Below is a small trained network, with its code and all its weights. Each question gives an input and a class and asks what happens when units are switched off, that is, made to give their printed mean instead of their output.

import numpy as np


def w(rows, s, z=0):
    codes = np.array(rows[::2]) - 128.0
    scale = np.full(codes.shape[1], s)
    scale[-1] = z or s
    return codes * scale


def norm(h):
    return h / np.sqrt((h * h).mean(-1, keepdims=True) + 1e-5)


def f(y):
    return np.maximum(y, 0)


def log_softmax(a):
    a = a - a.max(-1, keepdims=True)
    return a - np.log(np.exp(a).sum(-1, keepdims=True))


def net(x, mask):
    res = np.array(x, float).reshape(1, 4) / 4 @ E
    u = 0
    for l in range(4):
        y = f(norm(res) @ A[l][:, :-1].T + A[l][:, -1])
        res = res + np.where(mask[u : u + 5], y, B[l][:, -1]) @ B[l][:, :-1]
        u += 5
    return log_softmax(norm(res)[-1] @ U[:, :-1].T + U[:, -1])


A, B = {}, {}
E = w([
[40,187,151,156],'x0',
[120,68,123,204],'x1',
[223,165,33,254],'x2',
[209,127,209,150],'x3',
],0.0068)
A[0] = w([
[184,154,86,86,35],'L0N0',
[148,34,107,111,56],'L0N1',
[1,197,91,118,6],'L0N2',
[173,129,99,95,118],'L0N3',
[82,48,108,127,103],'L0N4',
],0.0094,0.0021)
B[0] = w([
[254,126,112,155,184],'L0N0',
[93,43,71,201,198],'L0N1',
[53,153,66,129,254],'L0N2',
[214,156,149,119,188],'L0N3',
[157,132,25,123,202],'L0N4',
],0.008,0.0037)
A[1] = w([
[122,80,84,171,190],'L1N0',
[125,162,114,10,5],'L1N1',
[144,142,40,92,73],'L1N2',
[183,91,78,159,31],'L1N3',
[170,82,156,101,253],'L1N4',
],0.012,0.0013)
B[1] = w([
[52,164,86,136,237],'L1N0',
[41,236,155,95,214],'L1N1',
[170,70,223,177,225],'L1N2',
[102,115,178,3,253],'L1N3',
[47,193,128,220,218],'L1N4',
],0.0054,0.005)
A[2] = w([
[85,9,111,135,96],'L2N0',
[109,2,89,238,140],'L2N1',
[52,185,121,152,4],'L2N2',
[184,147,248,204,212],'L2N3',
[112,128,190,230,59],'L2N4',
],0.0097,0.002)
B[2] = w([
[173,7,66,176,204],'L2N0',
[105,158,127,106,254],'L2N1',
[147,156,141,114,212],'L2N2',
[114,90,157,88,250],'L2N3',
[139,129,212,178,185],'L2N4',
],0.011,0.0056)
A[3] = w([
[37,156,128,56,156],'L3N0',
[130,19,132,184,112],'L3N1',
[229,78,52,66,253],'L3N2',
[56,143,2,187,250],'L3N3',
[189,194,90,75,206],'L3N4',
],0.0074,0.0027)
B[3] = w([
[80,144,57,111,218],'L3N0',
[103,82,111,93,195],'L3N1',
[182,133,111,92,230],'L3N2',
[169,131,155,193,254],'L3N3',
[172,131,134,8,185],'L3N4',
],0.013,0.0056)
U = w([
[30,211,96,10,172],'0',
[42,174,24,207,80],'1',
[223,137,103,44,252],'2',
[146,7,12,166,106],'3',
[101,70,250,145,66],'4',
[143,194,155,222,9],'5',
],0.016,0.0027)

Each question gives the input, the list of numbers given to net, and the class t.
The units are the neurons (one row each of A and B). Each row of codes is followed by its name. A weight is (code - 128) times the scale printed after its matrix; where a second scale follows, it is the last column's (A, B and U).
mask holds one flag per neuron, layer by layer. A switched-off neuron (its flag False) gives its mean, the last column of its row in B, instead of its output. The means were averaged over made-up inputs and are rounded, as every weight is.
A unit's drop is (log p(t) with every unit on - log p(t) with that unit switched off) / (log p(t) with every unit on - log p(t) with every unit switched off).
The circuit of an input: a set's keep is (log p(t) with only the set's units on - log p(t) with every unit switched off) / (log p(t) with every unit on - log p(t) with every unit switched off). Starting from the 12 units with the biggest drops (on a tie, the unit counted first), units are removed one at a time, each time the one whose removal leaves the highest keep (on an exact tie, the one counted first), for as long as the keep stays at least 0.8.
units of the circuit, in order: the units of the circuit, biggest drop first
unit that matters most: the unit with the biggest drop
k most important neurons: the k neurons with the biggest drops, biggest first
top k neurons in layer l: the k neurons of layer l with the biggest drops, biggest first
drop when u is switched off: that unit's drop, to one decimal
input [-1,0,-6,5], class 0: unit that matters most -> L1N2
input [-8,7,8,8], class 2: top 2 neurons in layer 2 -> (L2N0 L2N1)
input [3,8,5,1], class 5: 3 most important neurons -> (L1N0 L1N2 L2N1)
input [-6,0,-8,-4], class 3: units of the circuit, in order -> (L0N1 L2N0)
input [2,-3,0,-8], class 1: 3 most important neurons -> (L0N2 L3N3 L1N3)
input [-2,5,6,8], class 4: top 3 neurons in layer 2 -> (L2N3 L2N4 L2N0)
input [2,-2,7,-3], class 2: units of the circuit, in order -> (L1N4 L3N4 L2N0)
input [-1,5,8,2], class 5: top 2 neurons in layer 1 -> (L1N0 L1N2)
input [-6,2,-8,2], class 3: units of the circuit, in order -> (L0N1 L2N0)
input [8,-6,7,2], class 5: units of the circuit, in order -> (L2N4 L3N0)
input [6,-1,5,5], class 4: 2 most important neurons -> (L2N3 L0N2)
input [-5,-2,-5,1], class 0: 2 most important neurons -> (L1N1 L2N0)
input [0,4,8,-1], class 5: top 2 neurons in layer 2 -> (L2N0 L2N1)
input [-5,1,-4,-8], class 3: units of the circuit, in order -> (L2N0)
input [0,3,0,3], class 4: 4 most important neurons -> (L0N2 L0N4 L2N4 L1N4)
input [-7,2,-2,4], class 3: 2 most important neurons -> (L0N1 L2N0)
input [-4,3,-8,-2], class 3: 2 most important neurons -> (L2N0 L0N1)
input [5,2,-7,-8], class 1: top 2 neurons in layer 2 -> (L2N3 L2N1)
input [2,2,6,2], class 5: 3 most important neurons -> (L2N0 L1N2 L1N0)
input [8,1,2,5], class 4: units of the circuit, in order -> (L2N3)
input [-2,0,3,-4], class 2: 2 most important neurons -> (L0N0 L0N3)
input [6,1,-3,-1], class 1: top 2 neurons in layer 0 -> (L0N2 L0N3)
input [-1,-8,-2,5], class 0: top 2 neurons in layer 1 -> (L1N1 L1N4)
input [-1,6,-6,0], class 3: drop when L2N0 is switched off -> 0.4
input [1,5,6,8], class 4: drop when L2N3 is switched off -> 0.2
input [4,0,-3,-4], class 1: drop when L2N0 is switched off -> -0.1
